Here is a tiny trained network, its code and every weight. The questions are about switching its units off for an input and a target symbol, where a switched-off unit gives its printed mean instead of its output.

import numpy as np


def w(rows, s, z=0):
    codes = np.array(rows[::2]) - 128.0
    scale = np.full(codes.shape[1], s)
    scale[-1] = z or s
    return codes * scale


def norm(h):
    return h / np.sqrt((h * h).mean(-1, keepdims=True) + 1e-5)


def f(y):
    return y / 2 * (1 + np.tanh(0.7978845608 * (y + 0.044715 * y**3)))


def softmax(a):
    e = np.exp(a - a.max(-1, keepdims=True))
    return e / e.sum(-1, keepdims=True)


def log_softmax(a):
    a = a - a.max(-1, keepdims=True)
    return a - np.log(np.exp(a).sum(-1, keepdims=True))


def net(x, mask):
    ids = ['Ξβγστφ'.index(c) for c in x.split()]
    T = len(ids)
    res = E[ids] + P[:T]
    r = norm(res)
    for j in range(3):
        rows = slice(2 * j, 2 * j + 2)
        q, k, v = (r @ M[0][rows].T for M in (Q, K, V))
        z = softmax(np.where(np.tri(T) > 0, q @ k.T / 2**0.5, -1e9)) @ v
        o = O[0][rows]
        res = res + np.where(mask[j], z, o[:, -1]) @ o[:, :-1]
    y = f(norm(res) @ A[0][:, :-1].T + A[0][:, -1])
    res = res + np.where(mask[3:15], y, B[0][:, -1]) @ B[0][:, :-1]
    return log_softmax(norm(res)[-1] @ U[:, :-1].T + U[:, -1])


Q, K, V, O, A, B = {}, {}, {}, {}, {}, {}
E = w([
[156,190,101,150,225,182,238],'Ξ',
[251,40,184,113,135,152,51],'β',
[139,84,155,111,123,155,244],'γ',
[217,76,201,104,66,178,157],'σ',
[254,119,36,191,97,239,134],'τ',
[159,74,64,146,253,99,124],'φ',
],0.014)
P = w([
[115,167,198,20,187,248,114],'0',
[117,50,125,102,155,180,197],'1',
[133,195,109,37,203,199,90],'2',
[122,55,148,150,167,154,179],'3',
[129,197,102,37,172,163,104],'4',
[126,56,162,175,148,127,186],'5',
[127,207,104,47,148,139,97],'6',
[129,67,173,199,141,100,187],'7',
[127,218,102,54,133,122,91],'8',
[122,79,186,219,126,70,187],'9',
[131,227,101,58,119,105,86],'10',
[126,96,195,242,119,44,181],'11',
[130,232,101,62,110,89,79],'12',
],0.011)
Q[0] = w([
[1,162,97,7,90,162,44],'H0',
[113,227,163,61,120,160,173],'H0',
[44,88,53,49,97,118,113],'H1',
[27,219,171,10,107,192,34],'H1',
[227,134,214,230,212,103,175],'H2',
[86,185,151,15,190,139,87],'H2',
],0.009)
K[0] = w([
[67,107,104,8,125,192,99],'H0',
[148,120,68,126,147,170,109],'H0',
[95,82,116,18,137,118,84],'H1',
[139,148,89,80,144,199,143],'H1',
[180,118,174,213,138,49,179],'H2',
[109,127,96,29,146,113,128],'H2',
],0.011)
V[0] = w([
[205,1,135,102,110,47,63],'H0',
[108,150,125,178,90,79,192],'H0',
[184,91,159,161,74,165,46],'H1',
[171,141,106,113,216,98,73],'H1',
[38,115,206,94,185,58,118],'H2',
[107,81,184,104,102,86,103],'H2',
],0.009)
O[0] = w([
[169,180,67,88,95,122,154,132],'H0',
[118,60,117,55,130,178,110,85],'H0',
[1,103,187,154,217,152,181,147],'H1',
[67,143,227,140,32,141,162,163],'H1',
[150,113,135,147,143,223,154,2],'H2',
[130,156,80,172,177,168,155,46],'H2',
],0.0092,0.0097)
A[0] = w([
[93,93,158,93,162,80,98,169],'N0',
[93,150,82,131,83,67,102,78],'N1',
[26,120,116,238,96,193,218,8],'N2',
[139,113,88,141,188,177,119,128],'N3',
[84,180,155,101,48,198,107,198],'N4',
[141,189,106,144,153,215,79,120],'N5',
[142,29,144,155,121,162,75,49],'N6',
[148,62,103,251,126,230,157,157],'N7',
[161,105,172,136,39,149,109,117],'N8',
[160,57,193,175,136,115,178,76],'N9',
[131,187,157,74,68,108,97,74],'N10',
[145,220,135,103,114,86,106,55],'N11',
],0.015,0.013)
B[0] = w([
[81,133,194,100,170,103,191,213],'N0',
[205,144,84,146,100,203,81,192],'N1',
[137,53,28,248,190,152,140,129],'N2',
[142,144,148,127,145,68,95,129],'N3',
[102,122,193,85,200,62,116,228],'N4',
[81,112,182,94,160,117,215,160],'N5',
[65,91,30,109,117,148,36,130],'N6',
[82,172,183,148,121,173,102,222],'N7',
[62,127,175,129,133,151,196,193],'N8',
[160,88,61,105,115,94,141,254],'N9',
[159,152,21,182,118,130,98,215],'N10',
[187,49,72,154,49,149,88,220],'N11',
],0.015,0.008)
U = w([
[110,215,153,117,170,93,162,232],'Ξ',
[124,101,88,201,192,129,199,81],'β',
[134,129,163,140,37,138,212,109],'γ',
[60,60,96,84,91,111,137,92],'σ',
[190,29,132,109,111,4,212,1],'τ',
[186,117,116,123,95,98,84,187],'φ',
],0.011,0.0084)

Each question gives the input, a string of symbols that net reads in full, and the target symbol t.
The units are the heads (2 rows each of Q, K, V and O) and the neurons (one row each of A and B). Each row of codes is followed by its name. A weight is (code - 128) times the scale printed after its matrix; where a second scale follows, it is the last column's (O, A, B and U).
mask holds one flag per unit, heads first, then neurons. A switched-off unit (its flag False) gives its mean, the last column of its rows in O or B, instead of its output. The means were averaged over made-up inputs and are rounded, as every weight is.
A unit's drop is (log p(t) with every unit on - log p(t) with that unit switched off) / (log p(t) with every unit on - log p(t) with every unit switched off).
The circuit of an input: a set's keep is (log p(t) with only the set's units on - log p(t) with every unit switched off) / (log p(t) with every unit on - log p(t) with every unit switched off). Starting from the 12 units with the biggest drops (on a tie, the unit counted first), units are removed one at a time, each time the one whose removal leaves the highest keep (on an exact tie, the one counted first), for as long as the keep stays at least 0.8.
circuit, biggest first: the units of the circuit, biggest drop first
most important unit: the unit with the biggest drop
k most important neurons: the k neurons with the biggest drops, biggest first
which heads matter: for each layer, one digit per head in row order, 1 if its drop is at least 0.15 and else 0, layers parted by /
input γ τ σ β τ β, target β: most important neuron	(N2)
input Ξ β φ τ σ τ β, target τ: which heads matter	111
input τ τ τ β τ γ, target β: circuit, biggest first	(H2, N2)
input β Ξ τ φ, target σ: 2 most important neurons	(N6, N9)
input φ γ τ τ φ τ τ γ σ β, target φ: 3 most important neurons	(N9, N7, N8)
input φ Ξ σ Ξ τ Ξ τ β τ φ, target β: circuit, biggest first	(H2, N7, N9)
input β Ξ Ξ Ξ β τ, target σ: which heads matter	101
input τ γ τ τ β φ τ Ξ φ τ σ, target Ξ: which heads matter	010
input τ σ φ φ φ τ τ σ σ τ, target Ξ: circuit, biggest first	(N7, N11)
input τ τ Ξ φ τ γ, target γ: which heads matter	011
input τ β τ σ, target β: which heads matter	011
input φ φ β τ, target γ: which heads matter	001
input γ τ φ β Ξ τ τ β Ξ τ σ, target Ξ: 4 most important neurons	(N4, N9, N8, N1)
input φ σ τ, target Ξ: which heads matter	000
input φ σ φ τ τ Ξ τ φ Ξ Ξ φ β, target σ: which heads matter	001
input τ τ β, target Ξ: most important unit	H1
input τ τ τ τ, target τ: circuit, biggest first	(H2, H1, N8, N0)
input τ τ β Ξ Ξ τ β τ γ, target Ξ: which heads matter	001
input β τ φ τ γ Ξ τ τ φ, target τ: circuit, biggest first	(N0, N11, H1, N7)
input τ β τ τ φ τ τ σ τ γ Ξ φ Ξ, target τ: circuit, biggest first	(N11, N1, H2)
input Ξ Ξ τ τ β β τ σ τ φ τ γ, target γ: which heads matter	111
input τ τ φ τ τ τ τ β τ σ β, target τ: which heads matter	110
input τ σ τ φ φ β, target γ: 3 most important neurons	(N7, N4, N9)
input τ β Ξ γ Ξ τ β β φ Ξ, target β: which heads matter	101
input φ Ξ τ τ φ τ τ φ Ξ γ τ σ, target φ: which heads matter	111
input φ τ β Ξ γ β β τ, target β: 3 most important neurons	(N2, N7, N11)
